Below is a small trained network, with its code and all its weights. Each question gives an input and a class and asks what happens when units are switched off, that is, made to give their printed mean instead of their output.

import numpy as np


def w(rows, s, z=0):
    codes = np.array(rows[::2]) - 128.0
    scale = np.full(codes.shape[1], s)
    scale[-1] = z or s
    return codes * scale


def f(y):
    return y / 2 * (1 + np.tanh(0.7978845608 * (y + 0.044715 * y**3)))


def log_softmax(a):
    a = a - a.max(-1, keepdims=True)
    return a - np.log(np.exp(a).sum(-1, keepdims=True))


def net(x, mask):
    res = np.array(x, float).reshape(1, 6) / 4 @ E
    y = f(res @ A[0][:, :-1].T + A[0][:, -1])
    res = res + np.where(mask, y, B[0][:, -1]) @ B[0][:, :-1]
    return log_softmax(res[-1] @ U[:, :-1].T + U[:, -1])


A, B = {}, {}
E = w([
[150,130,174,103,52,182,70,88,74],'x0',
[254,22,175,85,73,179,116,146,153],'x1',
[123,153,185,127,119,228,122,229,134],'x2',
[190,64,149,191,157,75,236,128,17],'x3',
[98,172,97,222,149,111,147,20,163],'x4',
[193,159,219,188,212,94,48,80,141],'x5',
],0.0075)
A[0] = w([
[218,50,225,111,126,175,120,185,120,206],'n1',
[125,182,120,195,217,65,146,87,193,117],'n2',
[164,43,164,131,105,125,125,142,146,58],'n3',
[196,116,157,110,139,130,125,158,116,82],'n4',
[136,111,139,94,67,188,134,179,105,45],'n5',
[239,51,205,136,107,187,121,188,112,153],'n6',
[141,148,193,108,127,153,66,188,122,80],'n7',
[118,150,142,172,198,61,105,78,171,129],'n8',
[119,181,228,89,167,153,67,211,98,114],'n9',
[107,136,95,122,154,150,199,235,119,138],'n10',
[42,182,142,172,153,105,126,173,60,127],'n11',
[57,193,80,157,134,106,117,108,99,40],'n12',
[137,130,108,196,192,112,166,137,167,157],'n13',
[141,161,150,175,162,136,151,116,51,53],'n14',
[156,115,203,235,177,93,186,87,51,108],'n15',
[98,163,113,172,60,220,149,117,146,246],'n16',
[109,88,77,103,81,169,99,130,177,67],'n17',
[52,187,130,154,56,221,159,113,145,148],'n18',
[84,110,76,124,136,156,195,231,153,116],'n19',
[98,155,110,218,254,77,127,94,165,166],'n20',
[203,37,201,107,116,134,106,171,144,157],'n21',
[183,129,185,239,185,91,170,104,70,176],'n22',
[173,105,133,205,160,75,162,41,78,203],'n23',
[87,140,94,104,136,181,227,238,134,153],'n24',
[86,171,138,142,148,150,66,101,199,3],'n25',
[72,161,74,160,186,68,122,78,135,112],'n26',
[128,243,167,144,170,173,29,133,221,78],'n27',
],0.0095,0.0026)
B[0] = w([
[215,2,120,112,125,188,153,143,86,253],'n1',
[72,110,178,184,214,104,205,90,194,210],'n2',
[187,109,99,104,85,164,61,118,70,175],'n3',
[153,41,110,142,137,180,128,127,136,168],'n4',
[115,73,133,117,137,122,158,94,182,193],'n5',
[225,6,105,62,80,172,134,101,82,253],'n6',
[119,73,170,166,183,223,152,164,125,184],'n7',
[90,145,132,164,192,92,196,91,183,195],'n8',
[81,137,246,140,189,205,123,244,66,201],'n9',
[156,180,64,74,158,12,205,104,108,189],'n10',
[192,144,99,29,64,138,118,150,75,186],'n11',
[167,64,158,64,83,143,134,139,78,187],'n12',
[102,126,129,157,173,102,203,106,156,171],'n13',
[154,197,84,36,66,90,123,161,98,156],'n14',
[162,220,120,52,184,43,189,205,78,210],'n15',
[23,131,154,122,132,187,84,97,185,183],'n16',
[94,199,140,149,160,74,150,127,115,168],'n17',
[56,91,178,98,99,209,87,118,144,193],'n18',
[118,169,79,84,158,43,193,104,133,195],'n19',
[76,191,138,193,220,149,172,101,180,223],'n20',
[225,66,131,113,75,161,72,145,85,228],'n21',
[162,161,119,81,229,66,219,189,94,212],'n22',
[100,208,152,99,177,84,185,191,107,214],'n23',
[125,148,46,89,152,57,208,95,156,213],'n24',
[109,185,126,159,107,167,67,122,103,177],'n25',
[120,61,138,99,134,158,183,130,129,204],'n26',
[99,241,49,184,90,126,30,41,169,222],'n27',
],0.0088,0.013)
U = w([
[160,174,38,82,135,8,178,171,74,214],'0',
[50,130,110,155,179,72,198,104,251,159],'1',
[131,57,213,96,114,176,131,244,67,169],'2',
[172,49,52,111,15,160,74,51,113,85],'3',
[184,136,129,232,187,160,119,135,200,24],'4',
[127,152,143,224,105,123,44,205,151,2],'5',
[42,254,93,166,92,132,21,73,188,191],'6',
],0.0091,0.0067)

Each question gives the input, the list of numbers given to net, and the class t.
The units are the neurons (one row each of A and B). Each row of codes is followed by its name. A weight is (code - 128) times the scale printed after its matrix; where a second scale follows, it is the last column's (A, B and U).
mask holds one flag per neuron, in row order. A switched-off neuron (its flag False) gives its mean, the last column of its row in B, instead of its output. The means were averaged over made-up inputs and are rounded, as every weight is.
A unit's drop is (log p(t) with every unit on - log p(t) with that unit switched off) / (log p(t) with every unit on - log p(t) with every unit switched off).
most important unit: the unit with the biggest drop
top k neurons: the k neurons with the biggest drops, biggest first
drop of u: that unit's drop, to one decimal
input [-3,8,-4,-6,7,3], class 6: most important unit : n27
input [-5,-6,-4,6,8,1], class 1: top 3 neurons : n2, n20, n8
input [-8,2,8,-5,-8,-5], class 0: top 3 neurons : n24, n10, n19
input [7,6,-5,8,1,-7], class 2: top 3 neurons : n27, n23, n15
input [0,-5,-4,3,8,0], class 1: top 2 neurons : n2, n20
input [0,-1,-8,-7,2,-6], class 6: top 2 neurons : n6, n1
input [-7,7,-7,-2,-4,8], class 2: top 2 neurons : n21, n27
input [6,-4,-2,0,-2,-1], class 2: top 2 neurons : n27, n20
input [-3,5,-8,3,-6,1], class 2: top 2 neurons : n27, n23
input [-2,-1,8,3,-5,-3], class 0: top 3 neurons : n10, n24, n19
input [-1,-3,6,4,-7,-2], class 0: top 2 neurons : n10, n24
input [8,-5,2,-6,-8,-3], class 6: drop of n27 : 0.4
input [2,4,-1,4,-7,-8], class 3: drop of n11 : 0.0
input [1,3,7,8,-8,-8], class 3: most important unit : n6
input [4,-4,2,-1,-6,-6], class 1: drop of n16 : 0.2
input [-2,-5,-3,2,-1,2], class 1: drop of n21 : 0.1
